[-203  -28  191 -326  346 -155  149  -79   24   32  129  665  121 -104
  161 -516  265    7   94 -286   65  231 -213   36  102 -192  -25 -252
   57  350 -144 -132 -157 -494 -260 -426 -324]	<115>
[-223 -146   20 -354  392 -225    1 -126  -20  125 -215  180   68 -157
  -31 -484  382  -16 -217   62  -11  622  -10   31   53  -98   57 -409
   47  299 -127 -175 -119 -583 -171 -213  -70]	<166>
[  78  -86  167 -207   89  185   68 -275  118   -9   -4  406  -13 -421
   70 -453  269   62  -82 -355  -65  315 -216  128  355 -249 -297   50
  289  299   35  -11 -397 -262 -118   65 -217]	<115>
[-337 -192  186   29  585  198   33 -106  258   94 -287  750  100 -180
  -35 -625  436  -50  -98  152   49  606   84  -52   63 -235  -29  -15
   69  183   54  -27 -372 -610 -254 -462 -274]	<84>
[-106  -49   15   23 -122  117  -28 -151  201  333 -177  -24  -25  -28
  127 -200  195   48 -106  118   -3  739  113   35  134  -58   78  -67
   95   84   14  140 -281 -395 -204   22   61]	<164>
[-251  -42  151 -457  287  112  156 -251   62  275  -55  395  290   -2
  183 -524  264  -37  139 -176  -15  651  -57   96  131   42 -140 -273
   94  245 -378  -14  258 -535 -157 -328 -512]	<70>
[-119 -126  237 -172  299  -72  -44 -194  202   13   -8  531   94  -37
  230 -347  452 -178  -11 -111    4  524   22   -8  -10 -231  -65 -148
  164  265  -50  -78 -325 -514 -263 -270 -169]	<147>
[-141   55  118 -232  314  -63   83 -269  109  -77  -64  639  139 -137
  123 -521  160  -77   48 -284  -60  216 -281   43  250 -372  -77  -65
  121  253  -73   -8 -115 -343  -28 -136 -302]	<70>
[ -37 -227  182 -169  457   33  -35 -261  136  -19 -138  455  -17 -292
   47 -586  360  -60 -256 -133   50  597 -186  -40  119 -304  -16 -228
   66  199   86 -138 -402 -589 -302 -383 -101]	<166>
[-203   -8  242 -477  210  -40   35 -279  -43  177  175  516  235  160
  205 -630  421 -206  189 -263  -67  348 -165   -2   42 -120  -45 -184
  123  329 -217  -15   36 -570 -233 -342 -482]	<38>
[-140  -31  268 -252  207  170  147 -282   57  -23  -55  512  184 -112
  221 -504  189 -129   86 -472  -40  301 -446    4  105 -272   70  -95
  155  112 -140   10 -215 -482  -82 -304 -288]	<113>
[-192   37  134 -355  -42  160  199 -290  -39  128   70  430   78  -81
  377 -617  222  -99   35 -446 -107  232 -438  -53  121 -210   39 -267
  145  345 -343  -27  -24 -384 -340 -287 -338]	<84>
[-233   28   73 -363   96  235   67 -156  209  218  114  320  216  -72
  215 -319   10 -178  325 -252 -131  602   31  161  261   49 -141  -43
  235  -20  -67  217   42 -141  -66   33 -368]	<147>
[-262  -34  270 -416  326  -15  207 -262  -10  -88   25  582  358  185
  163 -399  148 -131  217 -416  117  391   46   15  -35 -152 -209 -208
  -32  235 -348 -202  189 -652 -124 -430 -495]	<113>
[-218 -202    2 -168  505  -66   42  -78  150  261 -380  287   -1 -197
  178 -485  460   68 -122 -126  -18  899  -29  -50  104 -150   57 -291
   -9  169  -67  -71 -413 -641 -299 -225   -9]	<113>
[-205  -59  147 -469  436    3   60 -314  114   27  -18  483  306  125
  223 -547  308 -169   74 -359  -51  584 -290   22  125 -231  -46 -193
   29  170 -134  -11   26 -650 -112 -409 -441]	<73>
[-142   33  151 -172  199 -251  169 -155  233   30   44  445  299  305
  145 -300  227 -276   85  -49   31  546   66   93  -53 -178 -189   65
  -29  131 -169    9  183 -339   31 -353 -493]	<164>
[  26 -177   18 -226  175  191   93 -195   95  100    8  360   52 -636
  -20 -382   64 -140 -198 -164  -99  616 -234  138  284  -57 -163 -173
  239   75   75  -14 -220 -187 -115  203  -15]	<115>
[ -57 -142  120  -14  281 -192  -44 -204   60  161 -296  238 -138 -164
  169 -395  258  160 -176  -96   91  503   -7  -18  141 -371   56 -106
   25  203   55  -51 -401 -500 -143 -171  151]	<166>
[-325 -285   76 -198  508   25   95    1  106  127 -194  525  -12 -439
   24 -487  351 -132 -220  154   10  705  -40   55   69 -128   -8 -343
   85  187  -26 -170 -244 -524 -297 -297  -93]	<84>
[ -44 -130  149  -35  246  -84  125  -98  245  -71 -159  587    6 -389
  121 -473  392   63 -260 -129  -51  549 -113   33  278 -355 -233    4
  209  259  201  -30 -631 -164 -214  -93  -87]	<113>
[-165  -57  185 -273  369 -371  134 -242   94  -98  -34  385  155   65
  312 -331  149 -111  116 -361   70  345   20   63   98 -240  -35 -297
   41  289 -299 -171   95 -292  -57 -378 -299]	<166>
[ -43 -221  117   50  243  -74   91 -185  135   13 -304  268   -2 -251
   42 -337  369   66 -302   -3  -30  485   12   -7   98 -296 -156 -127
   58  214    8  -99 -364 -395 -159 -194 -159]	<113>
[-104   29  221 -255  340    4   66 -143  278  -67  121  715  263   12
   80 -394  123 -144  274 -315   99  427 -118  193  169 -162 -194   51
  160  158  -69  -11  -53 -298  -30 -287 -466]	<115>
[   5 -122  -26 -139  -18  -39    4 -286  -82  181 -189  111 -163 -328
  147 -338  200   35 -314  134  -92  597  -43  139  165 -186 -133 -125
  165  199   13  -59 -181 -368 -235  220   54]	<164>
[-255  -28  140 -260  270    1  265  -30   87   84    7  574   94   -6
  378 -490  240   34  227 -278   15  339   50   19  131 -138 -104 -145
   29  427 -325 -144 -150 -239 -391 -391 -421]	<84>
[-173 -180   93 -210  286  -21   38 -185  130  213 -240  491   32 -330
   26 -633  384  -62 -194   21  -27  746 -123   39  153 -167  -93  -48
  217  344  -37  -29 -330 -285 -181  -85 -192]	<84>
[-174 -157  196  -82  194  -77    7 -134   33  229 -183  327  -88 -118
  242 -460  411   -7   -5  -82   68  531 -115  -43  -14 -160  227 -255
  101  313 -197 -107 -401 -564 -368 -272  -78]	<113>
[  -5 -120  105  -73  348  195  -12 -196  167   87 -150  414   86 -193
   76 -410  454   23  -88 -232  -55  412 -166  -36  195 -241  -21  -14
   56  290  -34  -65 -411 -541 -256 -166 -170]	<73>
[   6   64  171 -112 -269 -167  280 -309   52   54  185  406   93  -39
  340 -127  -41   29  230 -496  -62   96 -163  114  300 -256  -41   24
  161  293 -178   52   67 -132  -38  139 -441]	<115>
[-231  -16  242 -326    3   12  214 -344  227  137   36  372  313  215
  341 -477  287 -352  161 -362   45  598 -114   77  -12   13  -31 -221
  146  131 -458   54  216 -479  -39 -434 -438]	<147>
[-122 -282   26 -182  540   65   53  -22   98  154 -113  419  131 -467
 -113 -344  432   56 -356  -70  -26  505 -120  -50   13  -62 -133 -344
    0  256  -28 -198 -284 -542 -278 -317  -41]	<73>
[ -40  -83   82 -203  309  -30  142 -264  158   42 -184  362  108  -65
  127 -517  297  177  -88 -458   82  405 -312   15  175 -299 -102 -222
  -29  361 -253 -126  -82 -490 -193 -457 -372]	<38>
[-141 -278  116  -66  561   18 -124  -65   28  212 -205  252 -154 -257
  204 -451  322  -91 -130   11   97  494 -109  -27  -35 -212  238 -233
   15  112   10 -117 -598 -617 -241 -383  338]	<164>
[-134  -44   52 -158  157 -116  115  -28  149   66 -118  647  -74 -256
   53 -449  351  188  -98  119  -65  619   85  110  114 -191 -247  -70
  181  360   80 -133 -355 -246 -423    3 -325]	<164>
[-271 -186   44 -220  438   91  -20  -37  190   99 -223  521   31 -337
  -28 -454  473    3 -155  -36  -89  621  -87  -23  192 -136  -57 -147
   36  160   88  -91 -487 -461 -273 -252 -165]	<38>
[  67  -68  -57  210  121  172 -109 -196  222   93 -307   -7  -16  -60
  -96 -105  245  135 -153   44  -55  296   80  -28   83 -194  -32    2
   12   96   38   23 -388 -309  -69  -71  -47]	<113>
[-188  -75  132  -74  151  -49   51   86  184   79  -39  558 -120 -159
  191 -423  393  -71  -29  245  -35  603   62   91   33 -224  -36   -4
  169  232  107  -69 -486 -309 -385  -69  -82]	<164>
[ -46 -204   38 -241  405  101  -26 -210   95  -26   45  531   48 -567
 -118 -224   -3 -138 -209  -69   46  669   -5   86   88   -8 -241 -336
   58  -67  125 -208 -136 -387 -244 -133 -137]	<115>
[ -93 -233   90 -161  328   57   50 -104  194   34  -81  615   48 -345
   51 -409  333  -69 -191 -183    7  611 -199   53  141 -146  -62  -87
   90   78  150  -97 -477 -476 -269 -217 -118]	<147>
[-302  -45  124 -205  215  156  193 -134   46   92   37  647  -57 -274
  236 -749  214 -179   81 -344  -86  102 -501 -103  168 -250  226 -155
   56  330 -247    4 -206 -353 -313 -307 -207]	<166>
[-398   36  214 -331  124  215  264 -202   63   26   15  538  228   45
  209 -686  160 -309  233 -245  -28  326 -253   46  159 -166  158 -150
  142  186 -300   38   80 -492 -109 -312 -451]	<84>
[-177 -258   47  -19  479   94   15   80  104  173 -238  252  -92 -275
  190 -437  326 -112 -119  140   87  757  115    3   -4 -150   62 -187
    1   81  -30 -148 -449 -475 -291 -164  270]	<113>
[-180   -2  186 -403   65 -141  117 -369   74   17   65  362  215  106
  253 -507  273 -176   75 -519   16  309 -256   32   95 -227 -128 -218
  115  378 -403  -70  139 -396  -55 -326 -432]	<38>
[  11 -123   60  -40  342   49  -41 -181  263   60 -160  338  196 -270
 -126 -285  312   56 -168  -97  -82  449 -117   18  235 -159  -22  -78
  145  195  100   -7 -376 -293  -62 -133 -279]	<70>
[ -85  -18  242 -248   14  155  212 -326   43  134  242  482  169  -21
  278 -355  184 -276  284 -265  -82  206 -122  133   88   -2  -72 -153
  202  292 -374   43  215 -466 -192 -121 -460]	<115>
[-204  -49  131 -317  371 -186  124 -100  147  109   10  630  199  -18
  293 -339  373  -54  145 -279  -32  397 -157   88   65 -153  -90 -251
   96  431 -358 -142   31 -438 -230 -302 -377]	<70>
[-219    0  152 -352  182  -93  195 -259  168  -35  -45  415  190   17
  175 -527  181 -207  160 -337    0  481  -81   49  203 -167 -148 -127
   49  263 -307  -40   90 -204  -58 -267 -543]	<38>
[-227  -89   90 -474  416  160  -71  -53   30  104   16  398   -4 -287
  -68 -529  313 -170    9   83   60  723  109  126   69   93 -109 -309
  119   87  -45 -206 -140 -538 -316 -204 -118]	<166>
[-120 -237   72 -378  553  -18   29  -44   24  165    0  318  141 -360
   56 -458  284  -82  -85  111  -58  889  116   84   84   70  -17 -336
  135  127   81 -154 -235 -363 -345 -115 -245]	<73>
[-204 -179   95 -196  615  289   28 -126  134  157 -147  401  -65 -274
  262 -771  509  -79  -24  -82 -101  571 -131  -46  150 -192  104 -199
  179  242  -11   -7 -516 -546 -389 -351 -116]	<84>
[-225 -141   39 -154  422  251   -3 -133  317   97 -309  573  132 -190
   11 -522  561   95 -283  -93  -92  641 -185 -189   56 -220 -114 -234
  -27  225  -14  -74 -492 -665 -345 -470 -153]	<70>
[-165  -35  169 -336   84  -51  153 -157   -1  172  100  540   90   22
  343 -418  261  -75  225 -254  -49  363 -220   81   11  -72   53 -166
  106  292 -291  -92  -65 -442 -298 -246 -412]	<115>
[-128 -187   53 -255  445  145  149  -56   30   76 -221  319 -160 -480
  127 -694  388   12 -142   88  -83  617  -70   47  116 -109  -98 -263
  167  233  -50 -133 -441 -279 -344 -155 -117]	<113>
[-156  -81  198 -278  348 -117  148 -338  131  -19 -152  430  276  121
  235 -403  260  -53   77 -466   52  407 -178  -20  119 -241  -88 -253
    3  379 -355  -50  137 -583 -101 -351 -341]	<73>
[ -56 -120   60 -237  389 -142  -38 -172  132  -37 -157  377   59 -278
 -154 -321  262  106 -166  -16  -34  512   12   79   89 -132 -147 -174
  131  277   44 -174 -240 -290 -168 -159 -345]	<166>
[-172  -80   40 -152  191  -59  170 -282  134  114 -269  152   92  -49
  267 -377   71  -15   46 -487   40  431 -207   38  225 -172  125 -381
  -33  128 -321   23   -8 -534 -104 -308 -166]	<147>
[-211   19  106 -445  126   73  223  -77 -105   87   55  341  -47  -65
  296 -578  204 -112  159 -233  -58  305 -290   88    8 -132  113 -358
   60  181 -301 -144   67 -567 -317 -229 -208]	<166>
[-182   15  137 -239  325 -297  -55 -153   39    4  -40  713   46 -114
  151 -275   87  198  148 -273   21  184 -212   47  166 -298   -4 -259
   33  308  -56 -155 -221 -304 -291 -382 -445]	<115>
[-169 -151   74  -13  585  133  -80 -155  114  183 -222  466 -145 -211
  220 -518  412   93   52  -33   27  361  200  -79  207 -248  -56 -200
   11  430 -141 -134 -416 -456 -481 -374 -136]	<84>
[-144  -71  220  -59  218 -353  128 -250   79   40 -118  452  127  199
  324 -372  254    5   49 -271  136  269  -41   -2   18 -307   43 -261
   -1  329 -273  -66   31 -555 -182 -438 -252]	<147>
[-157   58  167 -416  188  -64  141  -98  -57  -35  282  680  108   28
  154 -408  155 -193  155 -101   35  233 -150  178 -119  -88 -141 -203
  108  214 -174 -186  126 -493 -290 -288 -360]	<164>
[ -96  -18  277 -346  277   19   79 -336  129   12   98  499  296  102
  203 -363  278 -106  102 -386   31  370  -84   60  113 -191 -257 -194
   86  341 -260  -64   75 -555 -202 -473 -485]	<164>
[ -29   45  258 -270   68 -446  134 -244   19 -185  138  700  135   57
  162 -274  149   43   80 -385   70  -25 -191  100  134 -447 -242  -76
  137  406  -67 -135   32 -215  -40 -208 -457]	<147>
[-272    2  133 -257  395 -101  174 -195  140  -13 -141  551   98  -18
  211 -599  252 -137  203 -313    7  425 -242   29   57 -176   78 -292
   62  365 -407  -90  -24 -451 -272 -394 -520]	<113>
[ -89   -5  108 -208  122    7   77 -315  101  136  -75  316   38   19
  344 -430  203  -57   89 -238  -46  435 -127   32  125 -154  -30 -143
   86  224 -209   75  -94 -389 -244 -238 -282]	<147>
[-157   12  159 -267  -22 -208  145 -370   98  121  -76  337  159    4
  294 -272  238  -54   15 -463 -100  329 -204   10  227 -245 -130 -187
   64  252 -253   58   32 -477  -39 -172 -372]	<70>
[-158   37  189 -345  341  -45   97 -214  143  -28   29  547    3   27
  303 -583  286 -161  207 -179  -17  338 -187   94   31 -205  -61 -259
  100  309 -330 -111   43 -348 -295 -506 -493]	<166>
[ -31 -176  121 -146  462   34 -119 -156  306  140 -130  425  111 -238
 -120 -292  279  -53 -139 -101   72  755  -82   98  117 -173 -187  -18
   89  -23  248   52 -353 -526  -12 -216  -72]	<73>
[   7  -57  187 -639  219 -140   51 -217 -141  102  172  230  142  -76
  192 -580  204 -169  -23 -310   67  429 -376  171   -7  -69 -124 -378
  156  135 -186 -137   61 -404 -122 -420 -271]	<147>
[ -58 -299   94 -298  415  245   38 -205   -6  197 -213  372  -14 -546
  -32 -505  298  156 -313 -191   30  613 -224   -7  117  -93 -173 -284
   43  176    5 -162 -366 -600 -303 -263  -21]	<73>
[-122 -127  -85 -148  338  125   32  -26   82  304 -233  113  -14 -220
  111 -595  536   19 -238   21 -142  570 -208  -54  130 -106  197 -222
   94  213   -8   -6 -489 -452 -270 -204   59]	<84>
[ -74  -12  131 -361  395 -313  184 -130    3   66    2  466   33    0
  368 -602  337  183  119 -283   25  354 -200   53   57 -283  -13 -345
   86  501 -304 -214  -83 -344 -315 -430 -458]	<115>
